Here is a tiny trained network, its code and every weight. The questions are about switching its units off for an input and a class, where a switched-off unit gives its printed mean instead of its output.

import numpy as np


def w(rows, s, z=0):
    codes = np.array(rows[::2]) - 128.0
    scale = np.full(codes.shape[1], s)
    scale[-1] = z or s
    return codes * scale


def f(y):
    return y / 2 * (1 + np.tanh(0.7978845608 * (y + 0.044715 * y**3)))


def log_softmax(a):
    a = a - a.max(-1, keepdims=True)
    return a - np.log(np.exp(a).sum(-1, keepdims=True))


def net(x, mask):
    res = np.array(x, float).reshape(1, 8) / 4 @ E
    y = f(res @ A[0][:, :-1].T + A[0][:, -1])
    res = res + np.where(mask, y, B[0][:, -1]) @ B[0][:, :-1]
    return log_softmax(res[-1] @ U[:, :-1].T + U[:, -1])


A, B = {}, {}
E = w([
[126,124,134],'x0',
[2,180,129],'x1',
[131,130,131],'x2',
[127,123,131],'x3',
[83,49,86],'x4',
[125,122,128],'x5',
[159,176,218],'x6',
[129,129,126],'x7',
],0.0061)
A[0] = w([
[68,92,116,124],'n0',
[86,162,184,122],'n1',
[176,126,174,196],'n2',
[81,146,207,119],'n3',
[150,135,149,137],'n4',
[8,153,90,195],'n5',
[140,102,112,120],'n6',
[193,68,91,254],'n7',
[69,103,125,98],'n8',
[108,227,106,141],'n9',
[214,146,144,216],'n10',
[204,145,150,192],'n11',
[128,42,144,141],'n12',
],0.015,0.0039)
B[0] = w([
[86,102,179,176],'n0',
[214,157,111,166],'n1',
[83,173,148,193],'n2',
[210,169,109,170],'n3',
[122,149,144,143],'n4',
[151,110,254,254],'n5',
[129,99,113,139],'n6',
[55,77,17,237],'n7',
[97,143,170,160],'n8',
[225,128,108,169],'n9',
[42,170,156,223],'n10',
[61,172,164,208],'n11',
[103,51,103,169],'n12',
],0.03,0.0071)
U = w([
[50,151,45,253],'0',
[39,156,242,54],'1',
[216,100,201,223],'2',
[252,194,93,39],'3',
[121,6,24,24],'4',
],0.0041,0.0055)

Each question gives the input, the list of numbers given to net, and the class t.
The units are the neurons (one row each of A and B). Each row of codes is followed by its name. A weight is (code - 128) times the scale printed after its matrix; where a second scale follows, it is the last column's (A, B and U).
mask holds one flag per neuron, in row order. A switched-off neuron (its flag False) gives its mean, the last column of its row in B, instead of its output. The means were averaged over made-up inputs and are rounded, as every weight is.
A unit's drop is (log p(t) with every unit on - log p(t) with that unit switched off) / (log p(t) with every unit on - log p(t) with every unit switched off).
The circuit of an input: a set's keep is (log p(t) with only the set's units on - log p(t) with every unit switched off) / (log p(t) with every unit on - log p(t) with every unit switched off). Starting from the 12 units with the biggest drops (on a tie, the unit counted first), units are removed one at a time, each time the one whose removal leaves the highest keep (on an exact tie, the one counted first), for as long as the keep stays at least 0.8.
units of the circuit, in order: the units of the circuit, biggest drop first
most important unit: the unit with the biggest drop
top k neurons: the k neurons with the biggest drops, biggest first
drop of u: that unit's drop, to one decimal
input [8,-8,5,-6,-6,2,-2,-6], class 0: units of the circuit, in order => (n7)
input [0,-7,4,5,-5,-5,-8,6], class 0: units of the circuit, in order => (n7, n10)
input [-8,8,0,-7,-1,-1,5,8], class 3: top 3 neurons => (n3, n1, n9)
input [-1,-7,2,1,7,4,-1,3], class 4: units of the circuit, in order => (n12, n7)
input [5,-5,0,5,1,3,-2,0], class 4: top 2 neurons => (n7, n12)
input [8,6,6,3,-3,5,4,-2], class 3: units of the circuit, in order => (n3, n1)
input [-8,6,5,8,8,4,3,6], class 2: top 2 neurons => (n10, n11)
input [-3,-7,5,5,-1,0,0,3], class 0: top 2 neurons => (n7, n5)
input [-7,-5,-3,-6,8,2,8,2], class 0: top 2 neurons => (n5, n7)
input [4,7,-5,-6,8,-3,1,6], class 2: top 3 neurons => (n10, n11, n2)
input [6,8,-7,1,-2,5,-5,6], class 2: drop of n8 => 0.0
input [5,5,0,-2,0,-8,8,5], class 3: drop of n3 => 0.1
input [3,7,-4,7,4,-4,6,6], class 2: drop of n5 => 0.2
input [-5,8,6,5,2,-8,1,-6], class 2: most important unit => n5
